Here is a tiny trained network, its code and every weight. The questions are about switching its units off for an input and a class, where a switched-off unit gives its printed mean instead of its output.

import numpy as np


def w(rows, s, z=0):
    codes = np.array(rows[::2]) - 128.0
    scale = np.full(codes.shape[1], s)
    scale[-1] = z or s
    return codes * scale


def f(y):
    return y / 2 * (1 + np.tanh(0.7978845608 * (y + 0.044715 * y**3)))


def log_softmax(a):
    a = a - a.max(-1, keepdims=True)
    return a - np.log(np.exp(a).sum(-1, keepdims=True))


def net(x, mask):
    res = np.array(x, float).reshape(1, 3) / 4 @ E
    y = f(res @ A[0][:, :-1].T + A[0][:, -1])
    res = res + np.where(mask, y, B[0][:, -1]) @ B[0][:, :-1]
    return log_softmax(res[-1] @ U[:, :-1].T + U[:, -1])


A, B = {}, {}
E = w([
[193,193,158,115,159,186,100,160,103,127],'x0',
[136,112,171,76,81,145,92,144,155,84],'x1',
[111,78,8,58,161,98,114,152,162,142],'x2',
],0.015)
A[0] = w([
[107,152,176,119,129,183,113,69,68,105,144],'n1',
[168,151,116,79,204,175,114,188,116,124,253],'n2',
[82,134,138,193,97,105,197,71,57,162,124],'n3',
[10,21,114,100,61,53,179,84,168,128,243],'n4',
[168,183,189,141,111,163,135,151,80,103,195],'n5',
[130,184,133,196,161,119,157,68,149,175,145],'n6',
[216,222,102,130,177,105,166,124,39,219,94],'n7',
],0.011,0.0032)
B[0] = w([
[134,137,132,198,137,73,105,84,156,94,166],'n1',
[163,111,134,75,107,177,151,154,219,169,195],'n2',
[58,37,157,73,106,162,103,28,63,128,176],'n3',
[46,111,32,181,254,35,245,212,182,181,252],'n4',
[167,174,179,212,124,88,81,75,166,39,192],'n5',
[161,189,130,175,19,139,87,118,156,152,167],'n6',
[163,199,112,164,129,221,143,204,175,173,195],'n7',
],0.0099,0.022)
U = w([
[73,24,161,127,129,127,147,60,93,153,110],'0',
[165,168,120,168,113,108,133,158,166,115,4],'1',
[192,116,115,38,111,213,171,183,182,227,215],'2',
[63,40,30,62,219,75,188,175,135,160,148],'3',
[84,113,92,140,127,174,86,127,2,157,62],'4',
[180,126,178,99,59,128,63,50,114,39,221],'5',
],0.0099,0.0043)

Each question gives the input, the list of numbers given to net, and the class t.
The units are the neurons (one row each of A and B). Each row of codes is followed by its name. A weight is (code - 128) times the scale printed after its matrix; where a second scale follows, it is the last column's (A, B and U).
mask holds one flag per neuron, in row order. A switched-off neuron (its flag False) gives its mean, the last column of its row in B, instead of its output. The means were averaged over made-up inputs and are rounded, as every weight is.
A unit's drop is (log p(t) with every unit on - log p(t) with that unit switched off) / (log p(t) with every unit on - log p(t) with every unit switched off).
The circuit of an input: a set's keep is (log p(t) with only the set's units on - log p(t) with every unit switched off) / (log p(t) with every unit on - log p(t) with every unit switched off). Starting from all 7 units, units are removed one at a time, each time the one whose removal leaves the highest keep (on an exact tie, the one counted first), for as long as the keep stays at least 0.8.
circuit, biggest first: the units of the circuit, biggest drop first
most important unit: the unit with the biggest drop
top k neurons: the k neurons with the biggest drops, biggest first
drop of u: that unit's drop, to one decimal
input [-3,8,-7], class 5: top neuron : (n4)
input [3,4,8], class 2: top 2 neurons : (n4 n2)
input [-3,-5,-5], class 0: top 2 neurons : (n3 n5)
input [-5,7,-7], class 0: top 3 neurons : (n7 n6 n3)
input [-2,-4,-2], class 0: circuit, biggest first : (n4 n3)
input [1,-6,-5], class 5: top 2 neurons : (n4 n3)
input [-5,1,-5], class 0: top 3 neurons : (n3 n7 n2)
input [5,-2,-6], class 5: top 2 neurons : (n4 n5)
input [8,3,-8], class 5: top 2 neurons : (n4 n5)
input [-4,7,-4], class 3: top 3 neurons : (n6 n4 n7)
input [-6,-7,-6], class 0: drop of n1 : 0.0
input [-5,0,-8], class 5: drop of n1 : 0.1
input [0,-3,-3], class 5: drop of n4 : 0.6
input [5,7,7], class 2: most important unit : n4
